Table B holds the same points as the rows below, measured another way and shuffled. Each row below is followed by which row of B it is.
B:
[[ 15  -9  -3   2 -14 -10  -4   6  11 -16  -1  -4   3   1  10  -8   3  11
   -9  -6  -1   1   2   0   7   1  -4   9 -12  -1  -6  11  -3   0  -4  -8
    3]
 [ 10   6  11   2 -11  -3  14   1   3  -3   1   1  -1   0  -6  -3  11  -4
   -2   6   1   5   7   1   9   4 -11   4  -8  -1   2  15 -14   1   5   5
    6]
 [  4  -3  -1   1  12  -1   4  10   5  -5   3   1  -2   2   2   1   7   0
   -4  -1  -5   2  -2   3   0   1   3   3  -7  -4   4   8 -10   4  -5   1
    3]
 [-16  10  -4  -3   0   6  -1  -6  -2   5  -3   4   0  -5   6   4  -5  -3
    8  -1   4   0  -2  -2   0   0   7  -7  11   1   3 -13   4  -1  -5  10
   -1]
 [-13   3   8  -1  -7   6   9 -10  -8  16   8   0  -4  -8  -3   5 -12  -7
    9   2   3  -4  -9   1  -4   0   4  -5  18   2   5 -14 -12  -3   5  10
   -6]
 [ -6   5   5  -3  10   4  -7  -6  -2   2 -12   8   3   2  -7   0   7   0
    7  -2  14  -1  13  -2  12  -3  -2   1   0   1   4 -17  17   0   3   3
   -1]
 [ -6  18  -8   0  -5   2   6  -5   2   0  -6   3  -1   2   7   4   0  -3
    1   3  -4   6   5  -3  -4  -2   0 -10  -3   1   1   6  -4   7  -4   5
   -1]
 [  1   4   2  -2   3  -1  -2   2   1  -5  -4   5   1  -1  -4  -2  12  -3
    2   2   8   3   9   3  13   7  -4   5  -5   0   2   6   7  -3  -1   5
    2]
 [ -9   7 -11  -3   6   2 -10   2   2  -6 -10   7   4   0   9   1   6   2
    3  -4   7   1   6   0   8   0   5   0   1   1   0  -3  17  -2  -8   3
    0]
 [  9  -2  -7   3   0  -6   6  14   7  -8   9  -3  -2  -2  10  -2   7   0
   -7   0  -8   4  -7   9   2  10   4   6  -6  -3   1  26 -14  -1  -9   1
    4]
 [-12  14 -13   1  11   6   4   2   3  -7  -7   3  -1   4  10   5   6  -3
    1   2  -7   7   0  -4  -5  -3   6 -11  -8  -1   1   5  -4   8 -13   7
    3]
 [ -9  16  -7   0 -15   1   3  -4  -1   7   2   2   1  -7  11   3  -2  -6
    6   4   3   5  -2   4   2   8   2  -5   7   2  -1   8   3  -4  -5  10
    2]
 [ -4 -22  12  -4  31   3  -3   9   0  -4   9   3  -4  -1 -11   0   1   1
    5  -7   3  -8 -11   2   4  -1   9   9   5  -6   9 -22  -6  -1  -1   2
    3]
 [ 14   2  -9   3  -8  -7  -2   5  13 -16  -8  -1   2   6  12  -4   5  10
  -14  -4  -9   5   7  -3  -1  -4  -4  -1 -14   0  -5  18  -6   9  -9 -10
   -1]
 [ -6   1  -2  -1  -4   3  -1  -4  -2   6  -1   0   1  -4   6   2 -10   3
    5  -5   2  -4  -4  -1  -1  -4   5  -3  11   1  -1 -10   0   0   0   2
   -4]
 [ -2 -11  11  -3  37   3   1  14  -3  -4   7   6  -3   0 -15   0  15  -6
    5   0   7  -2  -1   6  13   6   6  10  -3  -6  12  -7  -3  -2  -1   9
    9]
 [ -2  12   2   1  -6   2   6  -1  -1   5  -1   1   0   0   0   2   4  -2
    3   3   0   5   3  -1   0  -1  -6  -3  -3   0   2   2  -5   4   0   6
    3]
 [-14   9  -8  -1 -12   3   5  -3  -2   4   5   0  -2  -9  15   4  -8  -6
    5   1  -2   0 -11   4  -3   7  10  -6  15   2   0   5  -7  -7  -8  10
   -2]
 [-10   9  -5   1 -12   4   4  -7   1   4  -2   1   0  -5  12   3  -9   1
    3  -2  -2  -1  -6  -2  -5  -1   6  -8  10   2  -1  -1  -7   0  -4   4
   -3]
 [  4   8  -1  -2 -13  -5  -6  -3   2  -4  -7   2   6  -3   2  -5   8   1
    1   0  10   3  13   4  15   7  -4   6  -3   2  -3   7  17  -5  -1   3
    2]
 [  7 -12  -2   2   8  -1   2   9   7  -6   6  -2  -4   2   4   0  -3   6
   -5  -6 -12  -4  -8   1  -9  -1   5   0   2  -4   3   5 -16   6  -5  -5
   -2]]
Rows of B count from 0, top down.

[-27   2  -2 -20  45  10 -13  -7  -6  16 -11   3  -5  12  26 -16  11  17
  -6  12 -18 -18  -7   5   2 -34   5 -24  -1   2  11   5 -11 -18   0  -2
  16 -33  -3 -15   2   7   5 -10  24 -22 -39] : 12
[ -3   4  -8   6 -13   6   3   1  -4  -1   0 -11   6   0  -5   7   3  -4
 -13  -8   1   4   4 -15  -8  -1   3   6  -1   8   0  -3  -2  14   0   8
  -2  17   1   5  11  -3   4  -4  -2  -1  13] : 16
[  6  -2  -5  -9 -10   7   3  -1 -10  -2  -5 -54  10  -3  -8   9   6  -1
 -19 -14   0  14  16 -14  -1  -2 -15   9   4   4  17  -8   0   3  14   7
 -14  15   3  16 -13  15  18   7  11 -12 -25] : 10
[  3   5   1  -6  28  -2  18   2 -22  11   3 -27   0 -16  -1  -9 -13 -22
 -18  -4   2  -7   2 -11   4 -12  -6   1   6  -2   9  -6  -2  22  -5  -1
   4   3   7   5 -16  -6  24   9   0   7  -6] : 3
[ 10 -14   4   5  39   2  12  -1 -12  11  -1 -22   2 -12 -11  -4  -3   6
  -2  -2  -3   0   3 -11  12   2 -18  10   7 -10  20   2 -11   3  15  12
 -17  15  -5   6 -19   1   8  16  16  -1 -11] : 8
[-22 -13 -15  -7  42  18  -8  -3   1  -2  -1  -4   0   6  23  -4  19  34
  -2  -5  -8 -20 -10 -15  -3 -30   4 -18  -2  16  17   1 -20  -3   6   6
  -9   4  -8   0  12  11  18 -11  31 -26   3] : 15
[-29  11  -6 -15  -2   0  -9  -6   3   6  -3 -10  16  22  21  -2  11  13
   2  -4  -5   4   8   5   7  -8   8 -20  -4  -9   8  -6   2 -38   7  -2
  13 -31  -3  -7   1  16  -7  -6   4 -15 -54] : 20
[-18  22   1 -13  20 -27  20   0 -10  -2  12 -29  20 -12  22 -14 -16 -24
 -13  -4  16 -13   3   6   4 -11   7   1   9 -14  19 -19   4   5  -7 -16
  11  -8   7   3 -16  -8  31   6  -9  21  -1] : 17
[ -1   8   4 -12  15  -7   9   0 -17  12  -3  -7   3  -2   1 -13  -9 -14
  -6   4   3  -6   3  -2   9  -7   0   1   3 -10   2   0  -1   7  -2   0
  18 -11   4  -5  -9  -6   8   6  -2   9 -23] : 14
[  1 -16  -6  14  22   5   6   3   2   0   3   1   8  -3  -5   7   3  17
  -2  -7  -3  -5  -7 -17   0   0  -2   1  -2   5   7  -5  -9   5   4  13
 -19  25  -8   6   5  -1   5   1  10  -5  31] : 7
[-22  -1  -9  -7   2   3  -7  -4   6  -2   1 -12  13  11  16   4  14  19
  -3  -9  -3   0   7  -5   1 -10   4  -8   0   0  13  -5  -6 -16  10   4
  -9  -4  -5   1   7  13   0  -6  10 -13 -20] : 2
[ 15 -20   0  20  28  -6  15   5   1   2   5  12   9  -9 -13   4  -4  12
   4  -4  -1  -6  -6 -14   7  16  -6  14   1  -8   3  -1  -8  11   4  19
 -21  34  -7   3   0  -8  -3   9   1   7  40] : 19
[ -9   5   1   5   2 -11  -8  -4  13   4  -4  19  14  18   2  -2   4  26
   3   4 -19   3   3  15   9  24  11   4  -4 -23   1   3   4 -40   2  16
 -14  -5  -6 -13   3   8 -33  -2  -2  -7 -18] : 0
[  4   0  -4   2 -16   4   9   2  -9  -2   1 -27   7  -4 -12  10  -4  -9
 -13 -13   6  10   9 -20  -2  -1  -7   7   2   5   5  -9   1  18   5   4
 -11  18   1  14  -2   3  12   4  -5   3  -6] : 6
[-11   0 -12   6 -27   3  -4   2  11  -9   4  13  10  13  -4  16  11  14
  -6 -12  -4   4  -3  -9 -11   1  22   3  -9  14  -6  -8   2   0  -5  15
 -14  24  -1   4  24   0  -5 -13  -1  -6  44] : 1
[-21  21   2 -13   8 -10  12   2 -16   8   4  -2  -1  -6  16 -14 -14 -31
 -15   6  12 -17  -3  -4  -6 -31  10  -9   5   4   0 -12   3  27 -14 -18
  31 -17   9  -4   3 -16  24  -5 -15  21  10] : 4
[ -8  17   4 -15  -1 -13  12   0 -16   8   2 -19   9  -5   0  -7 -12 -23
 -10  -1   4   2   7   1   4  -8   6   6   5 -11   7  -7   7   4  -4  -5
  10  -5   7   0 -12  -3  15   7  -7  12 -16] : 18
[ -4   9  -5   7  14 -16  21   3  -7  -6  15 -21  18 -17   7  -6 -16 -14
 -14 -10  14 -10   1  -8   2   1  -1  10   8 -14   9 -12   1  24  -3  -6
  -3  20   3   7  -9  -9  22   8 -10  18  22] : 11
[-36   9 -12  -4  -1 -17  -3  -5  19 -15  10 -10  33  13  32   0  11  25
   3 -11   4  -9   4   8   4   2  14  -7   1 -15  19 -14  -4 -35   9  -2
 -11  -3  -8  -1   7  11   2  -7   3  -5  -7] : 9
[ 16 -25   4  11  31  18   8   4 -16  18  -8   1 -16 -12 -25   2  -2   2
  -5   2  -9   0  -6 -26   3  -9 -17   7   2  11   0   9 -12  27   7  19
 -13  21  -4   3  -2  -5   2   8  14  -4  18] : 5
[  1  -8  -2   3 -20   0  -8  -4  13   0  -4  -4  13  20 -12  14  11  24
   4 -10 -11  21  13  -1   8  23   0   5  -4 -13   5  -1   4 -34  14  21
 -26   4  -6   2   1  18 -28   3  -1 -13 -31] : 13
